Each row has a name. Each question is about the rows just above it. Places in a row count from 1.

[130  92 154 133 109] : Buzel
[187 140 154 132 186] : fer
[186 122 145 117 188] : sibo
[173 110 141 125 182] : mir
[147 138 164 148 123] : zos
[132 139 141 156 108] : teb
[115  64 138 134 152] : fos
Is [141 156] printed in one of the named rows, side by side and in this order?	yes
Among the named rows, does one hold [147 138 164 148 123] next to each other, in this order?	yes
key -> tag
[141] -> J_744
[188] -> J_86
[187] -> J_8
[186] -> J_362
[182] -> J_949
[183] -> J_489
[108] -> J_865
Look up the entry of mir at place 5 in the table:	J_949
Is [134 151] printed in one of the named rows, side by side and in this order?	no
[187 140 154 132 186] is in which row?	fer
Is [ 64 138 134 152] printed in one of the named rows, side by side and in this order?	yes

[132 122 132 155] = lud
[151 110  46  90] = povu
[151 110 141 178] = gamam
[183 159 106 101] = fizak
[126 135 159 142] = beve
[143 116  83 106] = zafab
Does one of the named rows hold [122 132 155] side by side, in this order?	yes
Is [142 116] printed in one of the named rows, side by side and in this order?	no
Is [183 159] printed in one of the named rows, side by side and in this order?	yes
Does one of the named rows hold [122 132 154] side by side, in this order?	no

[105 184 107 107 130 167 129 143 112] : tir
[136 112 158 115 132 165 127 116 186] : Nub
[101 191 135  97 127 146 129 124 164] : zumo
[109 185 120 110 138 118 108 108 111] : moku
[149  68 150 137 135  96 144 136 126] : lur
[ 95 189 125 105 117 164 136 133 160] : biv
[ 98 192 120 108 117 157 124 126 150] : Fab
[ 95 189 125 105 117 134 136 133 160] : meva
[150 117 142 115 165 109 115 125 100] : leve
[121 114 118 140 100 102 141 136 133] : Kop
Among the named rows, does one hold [140 100 102] next to each other, in this order?	yes
tags:
[111] -> J_798
[184] -> J_386
[112] -> J_130
[143] -> J_686
[183] -> J_821
Look up the entry of tir at place 2 in the table:	J_386
Whose row is [149  68 150 137 135  96 144 136 126]?	lur
Whose row is [ 95 189 125 105 117 134 136 133 160]?	meva
Whose row is [121 114 118 140 100 102 141 136 133]?	Kop
Among the named rows, does one hold [ 97 127] next to each other, in this order?	yes
Does one of the named rows hold [102 141 136] side by side, in this order?	yes

[152 146 139 121 143 139 180  73 103 157 132 141  97 144 128 115 148 159
 122 143  66 134]  mek
[142 121 119  76 105 134 138  69 148  67 125 147 101 137 129 142 144 143
  67 143  98 136]  Gofen
[160 131 118 107 109 136 170  75 121 169 125 136 101 134 138  74 150 142
 149 157  65 136]  kir
[152 128  94  51  60 133 121 105 159 100 121 146 101 134 153 138 148 131
  90 143  94 136]  bol
[152 129 105  63 100 134 121  75 159  84 125 150 101 134 138 141 148 142
  76 143  90 137]  zoloz
[161 130  82  76  59 132 133 106 176 143 117 146 101 109 160 122 157 128
 106 143  85 136]  kod
tags:
[134] -> J_197
[76] -> J_445
[64] -> J_476
[106] -> J_9
[63] -> J_771
[77] -> J_198
Join zoloz by its entry at place 19:	J_445
Is [142 143 143  67 143] printed in one of the named rows, side by side and in this order?	no
Is [143  85] printed in one of the named rows, side by side and in this order?	yes
Whose row is [152 129 105  63 100 134 121  75 159  84 125 150 101 134 138 141 148 142
  76 143  90 137]?	zoloz
Where do [152 128  94  51  60 133 121 105 159 100 121 146 101 134 153 138 148 131
  90 143  94 136] appear?	bol

[ 93 181 105  80]  sel
[ 86  58 141 133]  ganid
[193 148 123  82]  Bis
[193 148 123  81]  mibil
[103  57 110 156]  Deze
Among the named rows, does one hold [142 133] next to each other, in this order?	no
Among the named rows, does one hold [148 123] next to each other, in this order?	yes
tags:
[141] -> J_174
[57] -> J_482
[58] -> J_633
Join ganid by its entry at place 2:	J_633
Which row holds [193 148 123  82]?	Bis
Among the named rows, does one hold [193 148 123  81] next to each other, in this order?	yes

[ 91 170 144 181 109 122 148 129 134 169 109 160 144 127 153 164 113 103
  66 141 101  93  85 151 116 128  97 113 124 180 128 135 120 160 147 189
 113 137 136 159 113 199 114 140 127  89  97 173 148 160 189 122 116 116
 140 110 106 132 154 158]  tud
[ 73 157 158 159 127 102 143 145 154 145 111 156 121 152 137 171 105 122
  99 156 110  96  88 149 122 119 128 120 112 163 138 109 135 121 118 169
 133 170 130 155 116 173 136  92 118 117 103 170 114 140 147 125 100 108
 113  96 113 121 165 138]  Liv
[ 77 175 142 177 107 103 139 139 148 168 104 156 124 131 155 168 110 108
  85 150 103 106  91 145 127 117 110 105 117 173 132 131 119 147 129 190
 130 145 145 157 121 191 137 128 124 101 103 174 136 150 173 123  96 105
 129 123  99 141 168 151]  Zodiv
key -> tag
[177] -> J_619
[160] -> J_736
[159] -> J_74
[117] -> J_207
[116] -> J_753
Look up the entry of Liv at place 4 in the table:	J_74
Whose row is [ 77 175 142 177 107 103 139 139 148 168 104 156 124 131 155 168 110 108
  85 150 103 106  91 145 127 117 110 105 117 173 132 131 119 147 129 190
 130 145 145 157 121 191 137 128 124 101 103 174 136 150 173 123  96 105
 129 123  99 141 168 151]?	Zodiv
[ 91 170 144 181 109 122 148 129 134 169 109 160 144 127 153 164 113 103
  66 141 101  93  85 151 116 128  97 113 124 180 128 135 120 160 147 189
 113 137 136 159 113 199 114 140 127  89  97 173 148 160 189 122 116 116
 140 110 106 132 154 158] is in which row?	tud
Is [132 155 168 110] printed in one of the named rows, side by side and in this order?	no
Does one of the named rows hold [136  92 118 117 103] side by side, in this order?	yes

[160 100 166 149 161 122 136] = Penuz
[177  81 168 165 168 103 118] = nabap
[136 120 134 134 135 123 126] = Sezo
[159  99 154 153 152 121 112] = pab
[199  61 186 181 185  94 112] = pobeg
[183  75 170 170 171  97 114] = Zefar
Is [170 172] printed in one of the named rows, side by side and in this order?	no
tags:
[100] -> J_411
[177] -> J_838
[120] -> J_15
[81] -> J_729
[101] -> J_391
[80] -> J_935
Look up the entry of nabap at place 2 in the table:	J_729
Is [134 134 123] printed in one of the named rows, side by side and in this order?	no
Among the named rows, does one hold [120 134] next to each other, in this order?	yes

[174  96 105 160  91 104 151 103  95 151 109  93 142]  veman
[102 117 183  56  95 191  60  89 192  74 105 207  59]  roki
[149 108 189  82  95 182 104 112 194 108 105 210 113]  Kadaf
Table of tags by key:
[88] -> J_469
[192] -> J_731
[103] -> J_447
[89] -> J_87
[90] -> J_986
Join roki by its entry at place 8:	J_87
Whose row is [102 117 183  56  95 191  60  89 192  74 105 207  59]?	roki
Does one of the named rows hold [ 60 191  95] side by side, in this order?	no
Among the named rows, does one hold [105 108 194] next to each other, in this order?	no
Is [102 117] printed in one of the named rows, side by side and in this order?	yes
Whose row is [149 108 189  82  95 182 104 112 194 108 105 210 113]?	Kadaf

[105 112 114 118 111 104 130]  sela
[150 158 146 150 143 139 119]  mibu
[105 129  86 116 131 110 128]  likul
[108 102 116 112 108 114 139]  mip
[150 158 146 135 139 106 113]  lorok
[108 102 116 112 108 114 154]  rep
[137 117  81  75 115 139 187]  vura
Table of tags by key:
[115] -> J_413
[129] -> J_973
[101] -> J_645
[131] -> J_178
[128] -> J_341
[116] -> J_92
[102] -> J_914
The tag of likul, keyed by place 2:	J_973
[108 102 116 112 108 114 139] is in which row?	mip

[138 121 115 129 113 113 130 103 112 151 110]  zimaf
[138 121 115 129 113 113 130 103 112 151 123]  Sekod
[138 121 115 129 112 113 130 103 112 151 110]  kon
The row with [138 121 115 129 113 113 130 103 112 151 123] is	Sekod
Is [151 110] printed in one of the named rows, side by side and in this order?	yes
Among the named rows, does one hold [151 112 103 130 113] next to each other, in this order?	no
Is [151 112 103] printed in one of the named rows, side by side and in this order?	no

[ 95 162 147 109 113 193 111 150] = govu
[142 101 114 145 144  88 130 120] = vos
[120 142 123 106 126 148 138 125] = Peles
[117 129 132 124 122 131 143 137] = dun
[117 138 125 132 121 135 121 135] = Nanam
[133 116 125 123 138 135 126 129] = Pere
[165  57  98 175 146  50 130 115] = pazak
[166  59 106 171 142  55 132 123] = foge
[119 133 138 127 128 134 126 132] = lof
[127 115 110 126 130 129 133 134] = bim
Is [138 127] printed in one of the named rows, side by side and in this order?	yes
Is [106  59] printed in one of the named rows, side by side and in this order?	no
Is [121 135] printed in one of the named rows, side by side and in this order?	yes

[105  85  95  95 127  84 114 185 136 141] : Gulad
[103  82  93  94 127  81 114 189 136 142] : nelug
[ 99  75  88  90 127  75 112 198 137 143] : paf
Among the named rows, does one hold [103  82] next to each other, in this order?	yes
key -> tag
[186] -> J_558
[84] -> J_594
[188] -> J_298
[198] -> J_596
[189] -> J_426
[185] -> J_345
Look up the entry of Gulad at place 8 in the table:	J_345

[141 138 191 157 101  82 109 184 150 176 103 201 150 146  96 140 150 138]  Duk
[164 123 151 165 119 143 130 161 134 139 131 158 134 125 127 150 166 123]  kinu
[173  61 124 166  69 145 126 149  80  96 123 149  80  64  99 141 176  61]  sedev
[ 80 154 110  83 154 103 125  94 137 129 125  98 137 151 136 104  77 154]  tufu
[162  82 141 151  70 151 129 146 120 129 126 155 120  92 103 132 163  82]  pipo
[162  82 141 151  70 151 129 146 120 129 108 153 169 166 107 103  89 157]  gamud
[143 125 157 156 114  96 115 165 120 138 111 170 120 126 107 142 150 125]  fege
[181  90  98 173 132 182 144 136  81  78 148 110  81  82 147 159 179  90]  Sumit
Among the named rows, does one hold [132 182 145 136] next to each other, in this order?	no
Does one of the named rows hold [134 125] side by side, in this order?	yes
Table of tags by key:
[124] -> J_595
[102] -> J_867
[103] -> J_958
[83] -> J_720
[125] -> J_73
[82] -> J_139
[157] -> J_992
[61] -> J_742
Look up the entry of pipo at place 18 in the table:	J_139

[129 129 131 129 122 109]  vepiz
[121 181 101  96 171  85]  gevo
[116 141 142 121 112 112]  nepo
[115  97 181 130 123 129]  nir
[121 181 101  96  94  85]  Tufan
[117 123 149 134 148 152]  pulig
[117 181 101  96  94  85]  Vuse
key -> tag
[141] -> J_322
[152] -> J_589
[181] -> J_707
[97] -> J_211
[123] -> J_193
Join pulig by its entry at place 2:	J_193
Among the named rows, does one hold [101  96 171  85] next to each other, in this order?	yes
Among the named rows, does one hold [121 181 101] next to each other, in this order?	yes
Whose row is [121 181 101  96  94  85]?	Tufan
Where do [117 123 149 134 148 152] appear?	pulig
Which row holds [116 141 142 121 112 112]?	nepo
Does one of the named rows hold [109 122] side by side, in this order?	no

